Below are the code and all the weights of a small trained network. Each question names an input and a class and asks about switching units off, where a switched-off unit gives its printed mean instead of its output.

import numpy as np


def w(rows, s, z=0):
    codes = np.array(rows[::2]) - 128.0
    scale = np.full(codes.shape[1], s)
    scale[-1] = z or s
    return codes * scale


def f(y):
    return np.maximum(y, 0)


def log_softmax(a):
    a = a - a.max(-1, keepdims=True)
    return a - np.log(np.exp(a).sum(-1, keepdims=True))


def net(x, mask):
    res = np.array(x, float).reshape(1, 5) / 4 @ E
    y = f(res @ A[0][:, :-1].T + A[0][:, -1])
    res = res + np.where(mask, y, B[0][:, -1]) @ B[0][:, :-1]
    return log_softmax(res[-1] @ U[:, :-1].T + U[:, -1])


A, B = {}, {}
E = w([
[44,133,141,126,92,48,169,31,171,123,49],'x0',
[127,132,132,120,145,149,161,1,137,139,168],'x1',
[121,116,128,125,66,199,166,118,16,108,34],'x2',
[140,127,123,128,94,26,177,137,40,152,171],'x3',
[171,126,125,138,2,133,158,155,145,146,226],'x4',
],0.0066)
A[0] = w([
[128,128,129,128,188,182,105,144,251,127,135,147],'n0',
[126,128,125,127,208,86,123,155,62,128,89,162],'n1',
[109,123,130,126,90,92,139,76,146,123,75,199],'n2',
[109,133,126,130,94,97,139,76,150,129,78,129],'n3',
[129,125,128,125,150,71,136,103,112,136,166,153],'n4',
[113,128,125,126,149,139,114,134,137,114,110,3],'n5',
[103,128,129,126,213,77,126,100,113,127,39,246],'n6',
[144,128,126,128,134,66,116,254,158,131,180,113],'n7',
[135,128,126,128,138,176,116,206,48,123,94,137],'n8',
[133,130,126,128,143,44,135,105,105,131,191,164],'n9',
[139,128,127,128,101,106,137,105,95,130,204,112],'n10',
],0.023,0.0023)
B[0] = w([
[115,128,99,129,205,116,115,2,135,110,127,226],'n0',
[45,127,160,126,112,113,130,112,17,132,124,197],'n1',
[43,133,122,131,103,149,102,193,136,145,146,221],'n2',
[95,120,133,125,118,97,121,204,136,113,110,211],'n3',
[143,134,103,130,142,129,123,87,198,113,141,178],'n4',
[136,129,158,127,119,127,154,109,138,144,162,149],'n5',
[130,128,113,129,199,126,121,62,46,112,133,250],'n6',
[50,129,123,127,159,107,97,225,159,112,121,212],'n7',
[214,126,112,128,49,170,155,211,113,147,134,212],'n8',
[99,125,165,128,61,130,144,27,186,152,113,200],'n9',
[191,127,110,127,81,166,144,94,86,136,120,191],'n10',
],0.021,0.018)
U = w([
[212,140,245,120,172,2,151,149,155,143,104,14],'0',
[48,132,127,132,183,83,82,136,110,95,119,146],'1',
[173,132,84,133,181,133,101,182,185,94,143,35],'2',
[202,119,149,128,71,181,190,170,72,163,128,191],'3',
[149,134,123,138,148,124,144,5,137,126,133,135],'4',
[113,129,138,132,56,136,124,209,222,154,112,157],'5',
[189,154,252,143,173,71,158,149,162,121,109,3],'6',
],0.0068,0.004)

Each question gives the input, the list of numbers given to net, and the class t.
The units are the neurons (one row each of A and B). Each row of codes is followed by its name. A weight is (code - 128) times the scale printed after its matrix; where a second scale follows, it is the last column's (A, B and U).
mask holds one flag per neuron, in row order. A switched-off neuron (its flag False) gives its mean, the last column of its row in B, instead of its output. The means were averaged over made-up inputs and are rounded, as every weight is.
A unit's drop is (log p(t) with every unit on - log p(t) with that unit switched off) / (log p(t) with every unit on - log p(t) with every unit switched off).
The circuit of an input: a set's keep is (log p(t) with only the set's units on - log p(t) with every unit switched off) / (log p(t) with every unit on - log p(t) with every unit switched off). Starting from all 11 units, units are removed one at a time, each time the one whose removal leaves the highest keep (on an exact tie, the one counted first), for as long as the keep stays at least 0.8.
circuit, biggest first: the units of the circuit, biggest drop first
most important unit: the unit with the biggest drop
k most important neurons: the k neurons with the biggest drops, biggest first
drop of u: that unit's drop, to one decimal
input [5,7,-6,-4,-8], class 4: 2 most important neurons : n0, n7
input [3,-2,8,-1,8], class 3: most important unit : n7
input [-7,-3,-2,2,0], class 5: circuit, biggest first : n7, n8
input [-3,-6,-2,-5,4], class 2: circuit, biggest first : n1, n6, n0, n9
input [-8,-4,-8,6,0], class 5: 2 most important neurons : n7, n6
input [-5,-7,-1,-8,-1], class 2: 4 most important neurons : n8, n0, n7, n6
input [2,-1,-5,5,7], class 5: 2 most important neurons : n7, n6
input [7,5,8,-3,4], class 5: circuit, biggest first : n0, n6
input [-1,-6,-6,-7,-6], class 4: 4 most important neurons : n0, n2, n3, n5
input [-7,-5,-3,-7,0], class 2: 3 most important neurons : n8, n7, n1
input [5,7,0,-2,2], class 5: circuit, biggest first : n6, n0
input [-5,4,-6,8,5], class 5: 3 most important neurons : n7, n6, n0
input [7,-4,-6,-1,6], class 5: 3 most important neurons : n6, n1, n9
input [3,-4,8,8,-2], class 3: circuit, biggest first : n8
input [2,4,1,1,7], class 3: 3 most important neurons : n0, n10, n7
input [-4,-2,1,2,3], class 5: 3 most important neurons : n7, n6, n1
input [-1,1,-2,-6,6], class 4: 3 most important neurons : n0, n2, n3
input [-2,7,8,-3,0], class 3: drop of n7 : 0.4
input [-3,-7,7,-4,-4], class 3: drop of n3 : 0.0
input [-3,7,5,-5,-4], class 4: most important unit : n7
input [6,6,2,8,5], class 5: drop of n0 : 0.1
input [1,6,-4,1,-5], class 4: drop of n7 : 0.1
